Below is a small trained network, with its code and all its weights. Each question gives an input and a target symbol and asks what happens when units are switched off, that is, made to give their printed mean instead of their output.

import numpy as np


def w(rows, s, z=0):
    codes = np.array(rows[::2]) - 128.0
    scale = np.full(codes.shape[1], s)
    scale[-1] = z or s
    return codes * scale


def softmax(a):
    e = np.exp(a - a.max(-1, keepdims=True))
    return e / e.sum(-1, keepdims=True)


def log_softmax(a):
    a = a - a.max(-1, keepdims=True)
    return a - np.log(np.exp(a).sum(-1, keepdims=True))


def net(x, mask):
    ids = ['ΠΣγεζξτ'.index(c) for c in x.split()]
    T = len(ids)
    res = E[ids] + P[:T]
    u = 0
    for l in range(2):
        r = res
        for j in range(3):
            rows = slice(4 * j, 4 * j + 4)
            q, k, v = (r @ M[l][rows].T for M in (Q, K, V))
            z = softmax(np.where(np.tri(T) > 0, q @ k.T / 4**0.5, -1e9)) @ v
            o = O[l][rows]
            res = res + np.where(mask[u + j], z, o[:, -1]) @ o[:, :-1]
        u += 3
    return log_softmax(res[-1] @ U[:, :-1].T + U[:, -1])


Q, K, V, O = {}, {}, {}, {}
E = w([
[122,154,131,124,100,122,96,107],'Π',
[126,174,168,36,140,74,124,158],'Σ',
[128,158,80,109,113,135,174,145],'γ',
[153,154,127,116,80,174,107,145],'ε',
[163,152,99,85,6,82,99,197],'ζ',
[160,177,182,244,94,147,213,177],'ξ',
[120,30,173,114,105,51,138,167],'τ',
],0.013)
P = w([
[105,122,102,227,204,136,86,132],'0',
[92,129,161,98,120,187,142,98],'1',
[194,139,130,134,199,136,147,63],'2',
[64,158,122,170,113,73,132,104],'3',
[87,115,199,45,69,181,168,94],'4',
[248,168,133,90,169,111,207,44],'5',
[81,133,121,204,55,63,157,80],'6',
],0.013)
Q[0] = w([
[136,64,181,85,164,148,123,240],'L0H1',
[8,157,126,183,52,183,199,48],'L0H1',
[41,106,66,122,116,159,115,135],'L0H1',
[96,143,92,141,65,148,107,107],'L0H1',
[172,177,177,104,157,143,93,49],'L0H2',
[80,157,152,104,86,158,113,76],'L0H2',
[90,200,120,159,93,58,105,139],'L0H2',
[141,127,121,85,95,83,103,141],'L0H2',
[220,213,174,129,205,187,113,51],'L0H3',
[163,200,148,114,61,121,166,223],'L0H3',
[212,229,45,101,98,85,110,124],'L0H3',
[138,210,170,110,81,61,94,63],'L0H3',
],0.013)
K[0] = w([
[37,98,128,124,187,140,111,117],'L0H1',
[117,29,212,123,63,80,232,104],'L0H1',
[74,103,137,109,103,97,135,67],'L0H1',
[160,100,110,93,119,92,152,101],'L0H1',
[157,198,173,103,162,178,140,128],'L0H2',
[121,133,182,155,115,153,138,75],'L0H2',
[175,78,129,115,113,94,212,87],'L0H2',
[104,143,158,94,81,115,175,150],'L0H2',
[178,198,129,127,226,123,35,79],'L0H3',
[144,210,232,124,101,104,168,84],'L0H3',
[248,215,123,125,109,105,177,128],'L0H3',
[197,147,141,148,43,153,88,106],'L0H3',
],0.014)
V[0] = w([
[156,108,153,66,40,83,158,56],'L0H1',
[81,148,166,69,254,146,108,79],'L0H1',
[153,78,180,128,62,108,203,143],'L0H1',
[178,172,158,134,72,209,61,195],'L0H1',
[60,146,97,111,88,122,175,16],'L0H2',
[104,78,131,143,104,36,103,149],'L0H2',
[139,6,146,100,39,123,236,43],'L0H2',
[157,63,230,119,122,170,112,144],'L0H2',
[127,95,231,121,51,98,123,44],'L0H3',
[95,74,146,141,184,192,156,151],'L0H3',
[113,56,43,94,72,128,140,66],'L0H3',
[14,120,80,129,166,138,179,243],'L0H3',
],0.007)
O[0] = w([
[86,127,234,100,134,78,112,46,139],'L0H1',
[97,65,197,82,175,104,96,101,70],'L0H1',
[144,133,192,100,105,62,115,114,165],'L0H1',
[143,231,104,136,153,115,74,71,226],'L0H1',
[147,71,194,161,110,172,68,192,144],'L0H2',
[68,163,197,144,188,111,82,56,42],'L0H2',
[177,156,242,152,163,153,2,123,110],'L0H2',
[143,140,167,32,184,76,41,121,148],'L0H2',
[109,175,80,135,172,236,183,212,184],'L0H3',
[217,108,115,131,46,128,64,198,80],'L0H3',
[152,90,55,151,66,193,224,110,72],'L0H3',
[166,89,205,96,54,98,127,144,3],'L0H3',
],0.0078,0.0039)
Q[1] = w([
[199,142,134,131,154,194,159,90],'L1H1',
[251,122,179,133,198,125,166,118],'L1H1',
[45,77,160,146,99,102,94,159],'L1H1',
[243,101,111,111,149,137,158,92],'L1H1',
[198,143,149,181,159,99,206,155],'L1H2',
[159,140,115,135,78,65,178,81],'L1H2',
[148,127,64,167,153,99,83,37],'L1H2',
[84,124,144,209,172,34,79,135],'L1H2',
[30,130,171,71,66,161,140,161],'L1H3',
[185,115,207,47,105,168,130,168],'L1H3',
[152,118,147,61,211,126,176,95],'L1H3',
[55,159,118,64,76,212,138,153],'L1H3',
],0.013)
K[1] = w([
[162,85,109,141,123,145,74,174],'L1H1',
[69,11,102,136,94,122,44,135],'L1H1',
[156,102,171,77,135,191,148,81],'L1H1',
[79,41,63,159,129,83,69,153],'L1H1',
[140,117,162,202,49,157,185,161],'L1H2',
[102,202,95,148,92,123,104,36],'L1H2',
[141,124,75,215,116,165,108,55],'L1H2',
[134,150,207,172,70,150,161,78],'L1H2',
[141,173,239,129,154,124,174,155],'L1H3',
[195,110,164,89,184,78,140,203],'L1H3',
[70,91,106,104,155,71,149,210],'L1H3',
[151,180,199,183,156,109,186,176],'L1H3',
],0.012)
V[1] = w([
[150,66,34,125,130,179,26,42],'L1H1',
[31,134,99,153,239,229,199,162],'L1H1',
[1,125,130,240,133,64,129,190],'L1H1',
[142,157,182,200,103,142,78,134],'L1H1',
[61,121,115,38,126,65,206,159],'L1H2',
[59,186,122,76,184,163,68,170],'L1H2',
[117,66,121,151,81,180,119,90],'L1H2',
[163,133,161,80,90,167,102,88],'L1H2',
[204,39,104,94,120,99,151,187],'L1H3',
[94,129,142,15,192,48,201,136],'L1H3',
[89,27,141,116,123,226,30,133],'L1H3',
[122,209,108,81,178,216,116,213],'L1H3',
],0.0095)
O[1] = w([
[168,54,188,156,122,167,145,43,166],'L1H1',
[219,100,173,21,91,107,123,150,224],'L1H1',
[65,131,222,172,19,75,109,133,186],'L1H1',
[146,210,130,123,191,138,61,103,86],'L1H1',
[221,170,180,194,148,229,180,110,121],'L1H2',
[168,79,105,255,38,131,164,79,128],'L1H2',
[85,186,160,143,78,116,138,136,90],'L1H2',
[64,86,117,207,119,190,142,108,31],'L1H2',
[99,36,53,91,197,133,110,178,62],'L1H3',
[68,83,73,30,120,55,129,108,71],'L1H3',
[130,53,128,100,167,80,19,205,2],'L1H3',
[211,142,124,157,53,97,116,85,189],'L1H3',
],0.0092,0.0074)
U = w([
[157,77,253,146,97,117,67,77,3],'Π',
[112,79,156,142,160,85,170,45,83],'Σ',
[141,89,171,150,177,205,140,166,170],'γ',
[254,63,83,233,218,148,134,70,238],'ε',
[82,127,200,191,133,167,166,33,2],'ζ',
[172,167,110,163,157,88,90,105,59],'ξ',
[89,84,196,223,221,95,73,19,241],'τ',
],0.0049,0.0059)

Each question gives the input, a string of symbols that net reads in full, and the target symbol t.
The units are the heads (4 rows each of Q, K, V and O). Each row of codes is followed by its name. A weight is (code - 128) times the scale printed after its matrix; where a second scale follows, it is the last column's (O and U).
mask holds one flag per head, layer by layer. A switched-off head (its flag False) gives its mean, the last column of its rows in O, instead of its output. The means were averaged over made-up inputs and are rounded, as every weight is.
A unit's drop is (log p(t) with every unit on - log p(t) with that unit switched off) / (log p(t) with every unit on - log p(t) with every unit switched off).
The circuit of an input: a set's keep is (log p(t) with only the set's units on - log p(t) with every unit switched off) / (log p(t) with every unit on - log p(t) with every unit switched off). Starting from all 6 units, units are removed one at a time, each time the one whose removal leaves the highest keep (on an exact tie, the one counted first), for as long as the keep stays at least 0.8.
circuit, biggest first: the units of the circuit, biggest drop first
most important unit: the unit with the biggest drop
heads that matter: for each layer, one digit per head in row order, 1 if its drop is at least 0.15 and else 0, layers parted by /
input ε ε ε Σ τ ε γ, target τ: circuit, biggest first	L0H2, L0H1, L1H1
input ζ γ ζ ε ε ε τ, target τ: heads that matter	110 / 110
input Π Π ζ, target Π: most important unit	L1H1
input ξ Π γ Π Π Σ, target ξ: heads that matter	100 / 110
input Σ ε ζ, target Σ: circuit, biggest first	L0H3, L0H2, L1H3
input ζ ε τ ξ, target τ: circuit, biggest first	L0H2, L1H2
input ξ Π ε Π ζ Π Π, target ζ: heads that matter	101 / 001
input Π ε ε ε ξ γ ζ, target ξ: circuit, biggest first	L1H1, L0H1
input ε Π ε ε Π, target τ: circuit, biggest first	L0H1, L1H1, L0H2
input Σ ε ξ Π ξ Π, target Σ: heads that matter	111 / 101
input γ Π Π Π Π Π, target γ: circuit, biggest first	L0H3, L0H2, L1H3, L1H2
input ζ Π ζ Σ, target ζ: heads that matter	011 / 001
input ε Σ Π ζ Π ε ζ, target ζ: circuit, biggest first	L1H3, L0H1, L0H3
input ζ ξ ε, target ζ: heads that matter	011 / 101
input ε ε ε ε, target ε: circuit, biggest first	L1H1
input ξ ζ γ, target ξ: heads that matter	101 / 110
input ζ ε τ, target ζ: heads that matter	011 / 101
input ε ε ξ ε τ ε ξ, target τ: circuit, biggest first	L0H2, L0H1, L1H1
input τ Π ε, target τ: circuit, biggest first	L0H3, L1H1
input Π ζ Σ Π Π Π, target Π: circuit, biggest first	L1H1, L0H1
input ε ξ ε γ γ ξ Π, target ξ: circuit, biggest first	L1H1
input ξ ε ε Π, target ε: heads that matter	001 / 100
input γ γ ξ ξ ε, target ζ: heads that matter	011 / 011
